Below are the code and all the weights of a small trained network. Each question names an input and a class and asks about switching units off, where a switched-off unit gives its printed mean instead of its output.

import numpy as np


def w(rows, s, z=0):
    codes = np.array(rows[::2]) - 128.0
    scale = np.full(codes.shape[1], s)
    scale[-1] = z or s
    return codes * scale


def f(y):
    return y / 2 * (1 + np.tanh(0.7978845608 * (y + 0.044715 * y**3)))


def log_softmax(a):
    a = a - a.max(-1, keepdims=True)
    return a - np.log(np.exp(a).sum(-1, keepdims=True))


def net(x, mask):
    res = np.array(x, float).reshape(1, 8) / 4 @ E
    y = f(res @ A[0][:, :-1].T + A[0][:, -1])
    res = res + np.where(mask, y, B[0][:, -1]) @ B[0][:, :-1]
    return log_softmax(res[-1] @ U[:, :-1].T + U[:, -1])


A, B = {}, {}
E = w([
[127,128,128,127],'x0',
[168,2,99,116],'x1',
[135,131,117,139],'x2',
[157,70,209,167],'x3',
[110,121,150,95],'x4',
[205,170,148,81],'x5',
[123,127,134,121],'x6',
[113,123,150,97],'x7',
],0.0082)
A[0] = w([
[92,40,123,54,170],'neuron 0',
[99,186,170,171,54],'neuron 1',
[180,177,122,73,106],'neuron 2',
[195,141,179,64,177],'neuron 3',
[94,138,25,80,80],'neuron 4',
[53,84,59,171,102],'neuron 5',
[171,142,124,163,129],'neuron 6',
[99,83,232,199,123],'neuron 7',
[135,120,81,142,2],'neuron 8',
[151,146,79,196,206],'neuron 9',
[135,150,68,85,79],'neuron 10',
[83,109,113,172,140],'neuron 11',
[129,35,89,81,93],'neuron 12',
[183,150,162,126,72],'neuron 13',
[57,157,207,66,157],'neuron 14',
[89,133,43,5,103],'neuron 15',
[53,105,106,155,51],'neuron 16',
[209,172,126,107,108],'neuron 17',
[111,172,106,121,49],'neuron 18',
[46,91,126,172,92],'neuron 19',
[76,204,195,188,57],'neuron 20',
[104,200,171,165,51],'neuron 21',
[1,78,144,189,135],'neuron 22',
[217,128,116,91,90],'neuron 23',
[161,56,77,96,47],'neuron 24',
[216,149,134,70,123],'neuron 25',
[103,202,188,151,73],'neuron 26',
[136,79,124,58,173],'neuron 27',
[48,129,25,102,111],'neuron 28',
[164,91,212,137,67],'neuron 29',
],0.0091,0.0055)
B[0] = w([
[82,186,73,215,249],'neuron 0',
[139,30,81,126,156],'neuron 1',
[117,136,131,89,181],'neuron 2',
[107,217,155,97,253],'neuron 3',
[194,42,198,134,184],'neuron 4',
[110,160,136,61,204],'neuron 5',
[135,148,154,115,141],'neuron 6',
[224,129,207,131,222],'neuron 7',
[92,31,157,103,96],'neuron 8',
[140,227,102,205,219],'neuron 9',
[166,68,159,108,142],'neuron 10',
[147,167,113,86,168],'neuron 11',
[78,88,24,185,214],'neuron 12',
[140,88,153,59,134],'neuron 13',
[9,156,115,252,219],'neuron 14',
[211,86,220,164,219],'neuron 15',
[101,74,154,40,138],'neuron 16',
[130,140,128,59,179],'neuron 17',
[137,18,113,125,124],'neuron 18',
[153,109,150,9,169],'neuron 19',
[147,33,34,172,202],'neuron 20',
[96,8,67,134,170],'neuron 21',
[119,217,144,8,242],'neuron 22',
[117,106,95,56,169],'neuron 23',
[121,3,53,127,173],'neuron 24',
[94,155,136,51,208],'neuron 25',
[87,33,50,141,190],'neuron 26',
[86,173,83,203,218],'neuron 27',
[171,146,196,140,218],'neuron 28',
[141,34,189,133,168],'neuron 29',
],0.012,0.004)
U = w([
[58,89,22,184,66],'0',
[74,203,138,193,254],'1',
[96,202,128,189,243],'2',
[65,187,116,51,45],'3',
[169,108,254,233,30],'4',
],0.0069,0.0054)

Each question gives the input, the list of numbers given to net, and the class t.
The units are the neurons (one row each of A and B). Each row of codes is followed by its name. A weight is (code - 128) times the scale printed after its matrix; where a second scale follows, it is the last column's (A, B and U).
mask holds one flag per neuron, in row order. A switched-off neuron (its flag False) gives its mean, the last column of its row in B, instead of its output. The means were averaged over made-up inputs and are rounded, as every weight is.
A unit's drop is (log p(t) with every unit on - log p(t) with that unit switched off) / (log p(t) with every unit on - log p(t) with every unit switched off).
The circuit of an input: a set's keep is (log p(t) with only the set's units on - log p(t) with every unit switched off) / (log p(t) with every unit on - log p(t) with every unit switched off). Starting from the 12 units with the biggest drops (on a tie, the unit counted first), units are removed one at a time, each time the one whose removal leaves the highest keep (on an exact tie, the one counted first), for as long as the keep stays at least 0.8.
circuit, biggest first: the units of the circuit, biggest drop first
most important unit: the unit with the biggest drop
k most important neurons: the k neurons with the biggest drops, biggest first
drop of u: that unit's drop, to one decimal
input [-2,-2,-7,7,2,0,6,5], class 4: circuit, biggest first : neuron 7
input [-5,-8,-6,-7,-2,8,-2,-4], class 0: circuit, biggest first : neuron 26; neuron 21
input [7,1,2,-5,-5,-7,3,-8], class 3: circuit, biggest first : neuron 5; neuron 22
input [8,-6,3,4,5,4,3,3], class 0: circuit, biggest first : neuron 26; neuron 20; neuron 21
input [5,-7,1,2,-2,-3,5,-6], class 0: circuit, biggest first : neuron 20; neuron 21
input [5,4,3,-8,7,3,2,-8], class 4: circuit, biggest first : neuron 15; neuron 4
input [-6,-7,0,6,6,-1,1,-7], class 0: 2 most important neurons : neuron 20; neuron 26
input [7,-4,2,7,-6,-1,-5,-8], class 4: 2 most important neurons : neuron 7; neuron 0
input [6,-5,-3,-1,3,-7,0,-8], class 3: circuit, biggest first : neuron 22; neuron 19
input [3,3,-8,-5,-5,-7,6,-6], class 3: circuit, biggest first : neuron 22; neuron 5
input [-3,-1,-6,-3,-1,7,0,4], class 3: circuit, biggest first : neuron 25; neuron 17
input [-1,0,1,-5,6,-7,5,0], class 3: 3 most important neurons : neuron 22; neuron 19; neuron 5
input [4,6,0,4,4,3,-1,-2], class 0: circuit, biggest first : neuron 12; neuron 24
input [5,-8,6,-4,0,-8,-3,0], class 0: most important unit : neuron 20
input [-2,-3,-2,3,2,-4,-3,-5], class 3: 2 most important neurons : neuron 22; neuron 0
input [4,-7,-4,2,2,5,0,6], class 0: 3 most important neurons : neuron 26; neuron 20; neuron 21
input [1,6,5,0,1,3,3,8], class 0: drop of neuron 12 : 0.4
input [-8,-4,2,7,4,8,4,-3], class 3: drop of neuron 15 : 0.1
input [-7,-3,-4,8,2,-3,-3,-2], class 4: drop of neuron 7 : 0.7
input [4,4,7,-8,2,2,0,6], class 4: drop of neuron 4 : 0.1
input [-6,5,-8,-5,6,-7,3,-8], class 3: circuit, biggest first : neuron 22
